Here is a tiny trained network, its code and every weight. The questions are about switching its units off for an input and a target symbol, where a switched-off unit gives its printed mean instead of its output.

import numpy as np


def w(rows, s, z=0):
    codes = np.array(rows[::2]) - 128.0
    scale = np.full(codes.shape[1], s)
    scale[-1] = z or s
    return codes * scale


def norm(h):
    return h / np.sqrt((h * h).mean(-1, keepdims=True) + 1e-5)


def f(y):
    return y / 2 * (1 + np.tanh(0.7978845608 * (y + 0.044715 * y**3)))


def softmax(a):
    e = np.exp(a - a.max(-1, keepdims=True))
    return e / e.sum(-1, keepdims=True)


def log_softmax(a):
    a = a - a.max(-1, keepdims=True)
    return a - np.log(np.exp(a).sum(-1, keepdims=True))


def net(x, mask):
    ids = ['αβγδεζηθλξπστφψω'.index(c) for c in x.split()]
    T = len(ids)
    res = E[ids] + P[:T]
    r = norm(res)
    for j in range(3):
        rows = slice(2 * j, 2 * j + 2)
        q, k, v = (r @ M[0][rows].T for M in (Q, K, V))
        z = softmax(np.where(np.tri(T) > 0, q @ k.T / 2**0.5, -1e9)) @ v
        o = O[0][rows]
        res = res + np.where(mask[j], z, o[:, -1]) @ o[:, :-1]
    y = f(norm(res) @ A[0][:, :-1].T + A[0][:, -1])
    res = res + np.where(mask[3:7], y, B[0][:, -1]) @ B[0][:, :-1]
    return log_softmax(norm(res)[-1] @ U[:, :-1].T + U[:, -1])


Q, K, V, O, A, B = {}, {}, {}, {}, {}, {}
E = w([
[107,130,129,179,98],'α',
[156,122,141,170,100],'β',
[126,148,65,219,151],'γ',
[143,129,188,97,105],'δ',
[83,182,209,110,120],'ε',
[98,122,140,143,61],'ζ',
[122,135,113,146,121],'η',
[160,83,187,173,111],'θ',
[148,206,250,103,158],'λ',
[72,124,200,119,134],'ξ',
[150,117,140,147,76],'π',
[61,102,188,133,106],'σ',
[141,167,179,169,106],'τ',
[113,15,185,35,138],'φ',
[158,112,107,147,53],'ψ',
[132,99,71,153,94],'ω',
],0.015)
P = w([
[142,137,109,47,181],'0',
[156,122,181,149,98],'1',
[159,110,145,186,99],'2',
[154,116,151,186,95],'3',
[134,116,149,190,103],'4',
[136,110,161,185,96],'5',
[141,111,161,204,93],'6',
[149,108,163,202,93],'7',
[130,110,166,220,111],'8',
[125,104,153,226,108],'9',
[130,101,155,235,99],'10',
[118,89,157,230,105],'11',
[128,74,163,254,102],'12',
[101,103,167,232,122],'13',
],0.0092)
Q[0] = w([
[104,89,224,200,79],'H0',
[129,106,245,111,117],'H0',
[122,8,123,197,130],'H1',
[128,80,92,186,96],'H1',
[132,107,198,199,125],'H2',
[164,124,55,78,163],'H2',
],0.012)
K[0] = w([
[105,71,100,51,243],'H0',
[181,38,77,83,117],'H0',
[154,67,85,1,199],'H1',
[136,64,138,69,182],'H1',
[70,100,90,14,145],'H2',
[104,65,214,153,51],'H2',
],0.0093)
V[0] = w([
[202,159,6,137,67],'H0',
[144,152,96,225,175],'H0',
[197,113,127,32,76],'H1',
[238,81,117,129,232],'H1',
[42,204,103,130,189],'H2',
[254,162,237,197,204],'H2',
],0.009)
O[0] = w([
[164,147,48,97,82,24],'H0',
[196,118,100,129,117,53],'H0',
[69,159,112,89,86,185],'H1',
[160,120,162,154,56,134],'H1',
[120,67,188,155,158,242],'H2',
[160,145,246,122,93,2],'H2',
],0.011,0.0053)
A[0] = w([
[222,114,215,163,156,138],'N0',
[209,186,171,145,103,107],'N1',
[138,95,137,178,179,58],'N2',
[183,2,90,126,232,7],'N3',
],0.0079,0.0014)
B[0] = w([
[179,174,146,192,197,230],'N0',
[192,156,60,56,123,162],'N1',
[113,54,143,78,104,209],'N2',
[143,77,171,2,86,254],'N3',
],0.0091,0.0034)
U = w([
[151,167,26,145,133,154],'α',
[100,121,171,25,87,126],'β',
[111,127,147,160,147,196],'γ',
[155,152,143,121,98,27],'δ',
[164,158,172,142,141,38],'ε',
[242,102,131,151,146,252],'ζ',
[53,160,124,155,101,1],'η',
[77,173,28,101,218,113],'θ',
[185,151,168,140,128,61],'λ',
[97,146,77,128,89,164],'ξ',
[111,141,146,167,173,149],'π',
[112,125,126,139,162,1],'σ',
[156,7,82,87,200,149],'τ',
[172,195,148,93,56,125],'φ',
[92,210,96,75,64,118],'ψ',
[110,105,111,155,94,159],'ω',
],0.012,0.0035)

Each question gives the input, a string of symbols that net reads in full, and the target symbol t.
The units are the heads (2 rows each of Q, K, V and O) and the neurons (one row each of A and B). Each row of codes is followed by its name. A weight is (code - 128) times the scale printed after its matrix; where a second scale follows, it is the last column's (O, A, B and U).
mask holds one flag per unit, heads first, then neurons. A switched-off unit (its flag False) gives its mean, the last column of its rows in O or B, instead of its output. The means were averaged over made-up inputs and are rounded, as every weight is.
A unit's drop is (log p(t) with every unit on - log p(t) with that unit switched off) / (log p(t) with every unit on - log p(t) with every unit switched off).
The circuit of an input: a set's keep is (log p(t) with only the set's units on - log p(t) with every unit switched off) / (log p(t) with every unit on - log p(t) with every unit switched off). Starting from all 7 units, units are removed one at a time, each time the one whose removal leaves the highest keep (on an exact tie, the one counted first), for as long as the keep stays at least 0.8.
units of the circuit, in order: the units of the circuit, biggest drop first
unit that matters most: the unit with the biggest drop
k most important neurons: the k neurons with the biggest drops, biggest first
heads that matter: for each layer, one digit per head in row order, 1 if its drop is at least 0.15 and else 0, layers parted by /
drop of u: that unit's drop, to one decimal
input γ β θ α α γ, target ζ: unit that matters most -> H0
input α γ τ π η α, target τ: heads that matter -> 000
input α θ α α δ, target τ: heads that matter -> 001
input β α ε ζ α β, target φ: heads that matter -> 001
input γ λ β α α, target ζ: heads that matter -> 100
input β θ α δ, target φ: heads that matter -> 001
input φ γ γ, target α: heads that matter -> 100
input ζ α λ, target θ: heads that matter -> 001
input α β ε γ ξ ε ω, target τ: units of the circuit, in order -> H1, N3
input γ β τ, target ζ: heads that matter -> 100
input β γ γ ξ σ α α α ξ, target φ: units of the circuit, in order -> H2, H0
input α δ λ β α α α α θ, target τ: units of the circuit, in order -> H2, N3
input ζ φ ψ τ β α γ γ, target α: heads that matter -> 101
input γ β θ γ ζ, target ζ: units of the circuit, in order -> H0, H1
input ζ β σ, target θ: units of the circuit, in order -> H2
input γ λ γ θ ε ψ β π η γ, target ζ: heads that matter -> 110
input π π ζ α γ γ τ, target ψ: units of the circuit, in order -> H2, H0
input ζ ζ π α α γ, target θ: heads that matter -> 010
input π α λ α β, target ψ: heads that matter -> 000
input γ θ α π, target ζ: most important neuron -> N0
input α α τ α σ ζ γ λ λ ζ τ ζ α, target τ: drop of N1 -> 0.0
input ζ ξ α, target θ: drop of H2 -> 0.2
input β η α τ, target φ: drop of H2 -> 0.3
